Below is a small trained network, with its code and all its weights. Each question gives an input and a class and asks what happens when units are switched off, that is, made to give their printed mean instead of their output.

import numpy as np


def w(rows, s, z=0):
    codes = np.array(rows[::2]) - 128.0
    scale = np.full(codes.shape[1], s)
    scale[-1] = z or s
    return codes * scale


def norm(h):
    return h / np.sqrt((h * h).mean(-1, keepdims=True) + 1e-5)


def f(y):
    return y / 2 * (1 + np.tanh(0.7978845608 * (y + 0.044715 * y**3)))


def log_softmax(a):
    a = a - a.max(-1, keepdims=True)
    return a - np.log(np.exp(a).sum(-1, keepdims=True))


def net(x, mask):
    res = np.array(x, float).reshape(1, 8) / 4 @ E
    u = 0
    for l in range(3):
        y = f(norm(res) @ A[l][:, :-1].T + A[l][:, -1])
        res = res + np.where(mask[u : u + 5], y, B[l][:, -1]) @ B[l][:, :-1]
        u += 5
    return log_softmax(norm(res)[-1] @ U[:, :-1].T + U[:, -1])


A, B = {}, {}
E = w([
[133,123,155,142,129,132,149,137],'x0',
[133,123,94,109,138,117,101,120],'x1',
[102,127,94,173,91,36,115,145],'x2',
[136,110,167,198,88,173,2,180],'x3',
[88,117,49,144,60,195,164,189],'x4',
[132,120,143,139,130,132,141,132],'x5',
[126,134,127,125,122,127,126,126],'x6',
[236,245,97,159,122,117,110,126],'x7',
],0.0034)
A[0] = w([
[122,99,71,136,65,172,166,182,6],'0.n0',
[52,104,105,133,160,143,91,185,151],'0.n1',
[58,150,29,131,147,186,160,179,33],'0.n2',
[169,182,76,143,88,148,173,254,134],'0.n3',
[34,62,161,139,111,166,153,144,96],'0.n4',
],0.0053,0.0015)
B[0] = w([
[89,154,163,135,253,175,139,156,190],'0.n0',
[170,169,127,146,53,74,145,111,208],'0.n1',
[85,164,137,154,243,151,92,209,203],'0.n2',
[95,168,103,73,159,97,68,173,246],'0.n3',
[180,132,132,27,87,57,75,163,251],'0.n4',
],0.0049,0.0022)
A[1] = w([
[86,154,78,103,180,140,112,148,221],'1.n0',
[78,57,163,155,121,169,142,150,159],'1.n1',
[130,151,163,46,130,253,108,84,250],'1.n2',
[147,142,172,105,165,60,114,55,226],'1.n3',
[131,21,122,91,107,89,157,118,218],'1.n4',
],0.0058,0.0021)
B[1] = w([
[179,66,235,138,106,30,112,122,214],'1.n0',
[113,178,69,83,119,81,3,84,142],'1.n1',
[111,110,98,168,86,95,165,188,213],'1.n2',
[91,91,159,139,157,135,97,228,255],'1.n3',
[162,183,95,104,89,101,111,140,202],'1.n4',
],0.0068,0.0037)
A[2] = w([
[113,130,99,159,131,46,112,171,100],'2.n0',
[185,114,149,140,57,94,108,191,205],'2.n1',
[200,230,106,189,151,129,148,141,253],'2.n2',
[124,129,98,74,185,39,255,95,14],'2.n3',
[165,103,146,134,63,92,160,172,161],'2.n4',
],0.0061,0.00051)
B[2] = w([
[179,57,159,144,192,202,230,121,236],'2.n0',
[109,183,134,149,164,187,195,17,255],'2.n1',
[77,59,112,2,52,15,107,115,163],'2.n2',
[108,180,120,215,60,214,3,106,184],'2.n3',
[192,139,99,124,175,135,204,39,196],'2.n4',
],0.0052,0.0062)
U = w([
[73,112,172,125,172,94,79,252,206],'0',
[152,130,156,144,106,134,162,95,252],'1',
[98,175,125,203,42,176,35,83,76],'2',
[163,109,105,2,52,36,121,125,77],'3',
[153,123,142,139,143,151,162,92,141],'4',
[126,141,147,130,162,150,168,78,82],'5',
[147,80,93,189,91,143,228,129,37],'6',
[134,130,132,138,153,161,159,101,77],'7',
],0.0079,0.0036)

Each question gives the input, the list of numbers given to net, and the class t.
The units are the neurons (one row each of A and B). Each row of codes is followed by its name. A weight is (code - 128) times the scale printed after its matrix; where a second scale follows, it is the last column's (A, B and U).
mask holds one flag per neuron, layer by layer. A switched-off neuron (its flag False) gives its mean, the last column of its row in B, instead of its output. The means were averaged over made-up inputs and are rounded, as every weight is.
A unit's drop is (log p(t) with every unit on - log p(t) with that unit switched off) / (log p(t) with every unit on - log p(t) with every unit switched off).
The circuit of an input: a set's keep is (log p(t) with only the set's units on - log p(t) with every unit switched off) / (log p(t) with every unit on - log p(t) with every unit switched off). Starting from the 12 units with the biggest drops (on a tie, the unit counted first), units are removed one at a time, each time the one whose removal leaves the highest keep (on an exact tie, the one counted first), for as long as the keep stays at least 0.8.
units of the circuit, in order: the units of the circuit, biggest drop first
most important unit: the unit with the biggest drop
top k neurons: the k neurons with the biggest drops, biggest first
k most important neurons of layer l: the k neurons of layer l with the biggest drops, biggest first
input [0,0,-5,-5,-2,3,0,4], class 2: top 4 neurons -> [2.n3; 2.n0; 0.n4; 0.n2]
input [6,-1,3,-1,4,2,-5,-6], class 3: units of the circuit, in order -> [0.n4]
input [3,-7,-3,0,-8,-5,-1,1], class 0: 2 most important neurons of layer 1 -> [1.n3; 1.n0]
input [4,1,-4,6,-5,5,0,-4], class 2: 2 most important neurons of layer 1 -> [1.n1; 1.n0]
input [-2,-4,6,-6,-3,3,-4,-8], class 3: units of the circuit, in order -> [0.n4; 1.n4]
input [-6,-4,-7,-1,7,6,0,1], class 0: top 2 neurons -> [0.n2; 0.n0]
input [2,2,-3,7,-2,7,5,-4], class 2: top 2 neurons -> [1.n1; 1.n0]
input [-3,-2,-8,7,1,6,-4,0], class 6: top 3 neurons -> [1.n2; 2.n3; 0.n2]
input [-5,1,6,4,7,-6,-3,-8], class 3: top 2 neurons -> [0.n4; 1.n3]
input [-4,0,-1,-7,0,-5,-5,6], class 2: units of the circuit, in order -> [2.n3; 1.n4]
input [-3,-8,-2,2,-8,-4,1,1], class 0: 2 most important neurons of layer 1 -> [1.n3; 1.n0]
input [-3,4,7,-8,3,-7,1,-4], class 2: top 4 neurons -> [2.n3; 1.n2; 1.n3; 2.n1]
input [5,-4,2,3,-4,1,4,7], class 3: top 2 neurons -> [2.n2; 1.n0]
input [4,-1,1,0,-1,7,-3,8], class 3: most important unit -> 2.n2
input [0,1,-5,8,6,2,-2,-7], class 2: 2 most important neurons of layer 0 -> [0.n1; 0.n3]
input [-8,-7,3,2,8,-8,6,7], class 0: top 2 neurons -> [0.n3; 0.n2]
input [0,-1,-4,-4,-8,-1,1,3], class 0: top 2 neurons -> [1.n3; 2.n1]
input [6,-5,3,8,5,5,-6,-4], class 2: top 4 neurons -> [1.n1; 1.n3; 0.n1; 1.n0]
input [-7,-1,-4,-6,-7,-8,0,8], class 3: 2 most important neurons of layer 0 -> [0.n2; 0.n0]
input [-5,-2,-8,0,3,-4,1,-3], class 6: units of the circuit, in order -> [1.n2]
input [3,3,7,0,3,-6,-1,8], class 3: 2 most important neurons of layer 1 -> [1.n3; 1.n2]
